Below is a small trained network, with its code and all its weights. Each question gives an input and a target symbol and asks what happens when units are switched off, that is, made to give their printed mean instead of their output.

import numpy as np


def w(rows, s, z=0):
    codes = np.array(rows[::2]) - 128.0
    scale = np.full(codes.shape[1], s)
    scale[-1] = z or s
    return codes * scale


def norm(h):
    return h / np.sqrt((h * h).mean(-1, keepdims=True) + 1e-5)


def f(y):
    return np.maximum(y, 0)


def softmax(a):
    e = np.exp(a - a.max(-1, keepdims=True))
    return e / e.sum(-1, keepdims=True)


def log_softmax(a):
    a = a - a.max(-1, keepdims=True)
    return a - np.log(np.exp(a).sum(-1, keepdims=True))


def net(x, mask):
    ids = ['αβδεηθλμξφψω'.index(c) for c in x.split()]
    T = len(ids)
    res = E[ids] + P[:T]
    u = 0
    for l in range(3):
        r = norm(res)
        for j in range(2):
            rows = slice(2 * j, 2 * j + 2)
            q, k, v = (r @ M[l][rows].T for M in (Q, K, V))
            z = softmax(np.where(np.tri(T) > 0, q @ k.T / 2**0.5, -1e9)) @ v
            o = O[l][rows]
            res = res + np.where(mask[u + j], z, o[:, -1]) @ o[:, :-1]
        u += 2
        y = f(norm(res) @ A[l][:, :-1].T + A[l][:, -1])
        res = res + np.where(mask[u : u + 4], y, B[l][:, -1]) @ B[l][:, :-1]
        u += 4
    return log_softmax(norm(res)[-1] @ U[:, :-1].T + U[:, -1])


Q, K, V, O, A, B = {}, {}, {}, {}, {}, {}
E = w([
[111,154,131,105,120,110,95,121],'α',
[103,142,132,127,130,109,86,113],'β',
[100,145,130,112,133,113,95,124],'δ',
[111,155,131,131,123,113,79,121],'ε',
[131,143,119,93,189,74,128,151],'η',
[42,122,113,159,77,61,84,144],'θ',
[66,114,139,98,147,140,64,149],'λ',
[88,84,158,88,136,139,70,71],'μ',
[177,172,183,78,94,104,99,131],'ξ',
[146,126,222,159,107,93,155,191],'φ',
[148,55,151,253,129,97,125,131],'ψ',
[162,114,216,142,103,56,149,92],'ω',
],0.0053)
P = w([
[146,224,151,107,198,181,238,92],'0',
[63,111,74,122,13,115,85,158],'1',
[59,109,104,134,49,105,56,181],'2',
[73,108,120,136,81,101,52,170],'3',
[88,95,122,141,99,107,42,172],'4',
[101,81,119,145,115,116,36,170],'5',
[116,69,122,147,120,124,32,175],'6',
[131,53,117,149,131,137,24,184],'7',
[146,43,114,148,130,148,24,183],'8',
[164,24,115,153,148,155,18,194],'9',
[185,22,114,161,149,159,20,195],'10',
[203,4,101,181,140,165,15,196],'11',
],0.0036)
Q[0] = w([
[70,185,164,126,145,108,150,105],'0.h1',
[84,65,84,172,192,53,41,199],'0.h1',
[127,194,117,117,136,151,250,97],'0.h2',
[160,141,131,134,145,203,171,77],'0.h2',
],0.014)
K[0] = w([
[82,193,137,107,88,46,82,133],'0.h1',
[203,58,199,115,152,146,58,138],'0.h1',
[92,173,164,174,24,254,130,79],'0.h2',
[59,147,96,163,96,183,194,75],'0.h2',
],0.01)
V[0] = w([
[248,116,171,50,40,60,118,88],'0.h1',
[145,215,67,105,176,123,3,200],'0.h1',
[87,83,20,11,126,100,132,162],'0.h2',
[81,179,178,97,151,202,36,118],'0.h2',
],0.0038)
O[0] = w([
[189,169,193,55,83,117,67,93,134],'0.h1',
[172,138,26,176,21,165,164,137,225],'0.h1',
[113,189,147,165,253,102,120,138,254],'0.h2',
[147,43,227,106,113,144,106,152,161],'0.h2',
],0.005,0.0052)
A[0] = w([
[122,128,92,64,179,137,28,154,206],'0.n1',
[66,86,63,127,154,221,55,29,111],'0.n2',
[159,196,9,252,88,103,111,84,1],'0.n3',
[177,243,112,109,97,100,102,194,152],'0.n4',
],0.0042,0.0039)
B[0] = w([
[149,113,137,176,56,67,160,87,254],'0.n1',
[178,190,128,191,125,90,174,143,158],'0.n2',
[196,118,93,2,186,100,136,143,174],'0.n3',
[162,169,122,177,148,105,89,144,199],'0.n4',
],0.0067,0.0063)
Q[1] = w([
[182,35,137,159,95,39,51,186],'1.h1',
[164,2,127,133,72,108,125,169],'1.h1',
[106,228,99,179,151,94,130,106],'1.h2',
[198,13,125,169,76,29,54,140],'1.h2',
],0.0084)
K[1] = w([
[100,115,115,78,82,200,210,113],'1.h1',
[188,130,170,82,138,248,227,106],'1.h1',
[158,119,170,166,97,105,87,176],'1.h2',
[188,88,154,153,145,182,156,126],'1.h2',
],0.011)
V[1] = w([
[36,175,93,70,123,124,161,86],'1.h1',
[104,77,93,196,186,113,165,94],'1.h1',
[135,156,92,127,121,154,178,2],'1.h2',
[120,166,189,82,179,160,135,218],'1.h2',
],0.0081)
O[1] = w([
[168,98,2,113,84,65,128,153,255],'1.h1',
[165,143,150,171,119,59,235,92,230],'1.h1',
[113,75,53,97,83,111,83,22,11],'1.h2',
[158,72,220,57,118,171,213,205,166],'1.h2',
],0.0064,0.0017)
A[1] = w([
[186,154,170,101,159,254,74,137,69],'1.n1',
[76,89,59,70,192,171,181,160,214],'1.n2',
[64,163,80,170,231,163,172,133,128],'1.n3',
[105,79,88,38,94,141,23,55,6],'1.n4',
],0.0058,0.0017)
B[1] = w([
[23,145,85,125,67,104,166,83,183],'1.n1',
[156,118,131,156,45,117,3,128,163],'1.n2',
[96,90,31,179,124,173,124,176,176],'1.n3',
[164,193,140,133,179,187,127,187,254],'1.n4',
],0.0062,0.0022)
Q[2] = w([
[73,198,138,147,188,184,163,79],'2.h1',
[130,165,80,82,181,128,167,73],'2.h1',
[115,218,123,217,191,6,163,167],'2.h2',
[137,129,129,176,200,119,49,209],'2.h2',
],0.011)
K[2] = w([
[123,143,106,114,162,12,86,216],'2.h1',
[2,101,76,242,99,52,145,172],'2.h1',
[156,14,107,167,192,213,106,116],'2.h2',
[133,80,162,91,186,187,163,61],'2.h2',
],0.0088)
V[2] = w([
[197,38,153,37,203,92,127,66],'2.h1',
[64,3,150,140,127,55,86,212],'2.h1',
[39,182,153,33,222,118,202,113],'2.h2',
[212,133,125,195,198,41,128,147],'2.h2',
],0.005)
O[2] = w([
[233,22,219,112,203,44,134,127,122],'2.h1',
[29,3,89,102,99,12,103,129,96],'2.h1',
[131,197,84,155,77,37,97,110,1],'2.h2',
[87,74,108,177,205,163,69,180,164],'2.h2',
],0.0052,0.0034)
A[2] = w([
[173,163,183,5,70,154,177,94,1],'2.n1',
[250,79,114,154,196,180,198,86,124],'2.n2',
[89,138,164,148,252,69,67,76,197],'2.n3',
[120,211,128,108,166,254,80,96,152],'2.n4',
],0.0065,0.0044)
B[2] = w([
[72,117,38,252,141,114,23,172,144],'2.n1',
[76,254,95,56,151,64,139,126,253],'2.n2',
[59,68,170,92,187,166,21,93,214],'2.n3',
[174,71,167,127,172,111,239,79,202],'2.n4',
],0.0071,0.0051)
U = w([
[180,80,122,105,94,199,93,176,97],'α',
[50,120,139,93,52,134,107,163,115],'β',
[72,179,147,101,99,202,139,86,177],'δ',
[180,103,123,111,156,198,180,80,215],'ε',
[109,190,89,34,159,110,131,121,114],'η',
[150,32,91,80,120,86,170,128,143],'θ',
[131,122,36,198,98,124,178,148,103],'λ',
[85,115,126,190,117,89,148,9,91],'μ',
[216,179,165,186,81,129,63,101,2],'ξ',
[131,154,219,153,119,103,204,182,99],'φ',
[71,109,143,163,216,188,97,168,117],'ψ',
[135,95,222,78,138,98,90,65,158],'ω',
],0.011,0.0048)

Each question gives the input, a string of symbols that net reads in full, and the target symbol t.
The units are the heads (2 rows each of Q, K, V and O) and the neurons (one row each of A and B). Each row of codes is followed by its name. A weight is (code - 128) times the scale printed after its matrix; where a second scale follows, it is the last column's (O, A, B and U).
mask holds one flag per unit, layer by layer, with each layer's heads first. A switched-off unit (its flag False) gives its mean, the last column of its rows in O or B, instead of its output. The means were averaged over made-up inputs and are rounded, as every weight is.
A unit's drop is (log p(t) with every unit on - log p(t) with that unit switched off) / (log p(t) with every unit on - log p(t) with every unit switched off).
The circuit of an input: a set's keep is (log p(t) with only the set's units on - log p(t) with every unit switched off) / (log p(t) with every unit on - log p(t) with every unit switched off). Starting from the 12 units with the biggest drops (on a tie, the unit counted first), units are removed one at a time, each time the one whose removal leaves the highest keep (on an exact tie, the one counted first), for as long as the keep stays at least 0.8.
circuit, biggest first: the units of the circuit, biggest drop first
most important unit: the unit with the biggest drop
top k neurons: the k neurons with the biggest drops, biggest first
which heads matter: for each layer, one digit per head in row order, 1 if its drop is at least 0.15 and else 0, layers parted by /
input ε φ η λ η θ η ω β θ η δ, target ε: top neuron	[1.n4]
input η ε φ η λ ψ β μ ω, target ψ: which heads matter	00 / 00 / 01
input ε φ δ μ, target ε: circuit, biggest first	[2.n4 2.h1]
input ω ω ψ, target ξ: top 2 neurons	[0.n1 1.n4]
input φ ξ η μ η ξ, target β: top 3 neurons	[0.n1 1.n1 0.n2]
input β ψ β ξ ψ η η η μ η, target η: which heads matter	11 / 01 / 01
input λ θ φ η μ, target φ: circuit, biggest first	[0.n1 1.h2]
input η η δ ε θ θ ψ λ ω ε ψ, target ψ: which heads matter	00 / 00 / 01
input λ ω ε λ β λ μ η ε, target μ: top 3 neurons	[0.n4 0.n2 1.n4]
input ω β η, target ω: circuit, biggest first	[0.h1 2.n3]
input η θ ε λ φ ε ε ω α ψ ε, target ψ: which heads matter	00 / 01 / 01
input ε ε η η η δ δ δ β α μ η, target ε: circuit, biggest first	[0.h2 2.h1 2.n4 1.h1]
input λ η θ ψ ε η, target φ: circuit, biggest first	[0.n1 1.h2 0.h2]
input λ φ η φ φ φ β λ, target φ: which heads matter	10 / 01 / 00
input ξ λ β η η λ, target δ: which heads matter	01 / 10 / 11
input δ μ ε ε η η, target θ: most important unit	0.h1
input ε β δ η λ η ψ ξ, target ε: top 3 neurons	[1.n4 2.n4 0.n1]
input η β μ, target μ: circuit, biggest first	[1.h2 0.n3]
input ω η η η η ξ, target ξ: top 3 neurons	[0.n1 2.n2 1.n4]
input λ δ ψ, target φ: which heads matter	11 / 11 / 00
input η β λ η ε, target ψ: which heads matter	01 / 10 / 01
input φ φ ε μ λ η λ, target λ: top neuron	[0.n2]
input φ λ η, target φ: circuit, biggest first	[0.n1 1.h2]
input λ ψ ω β μ λ λ φ η ω λ, target ω: which heads matter	11 / 00 / 10
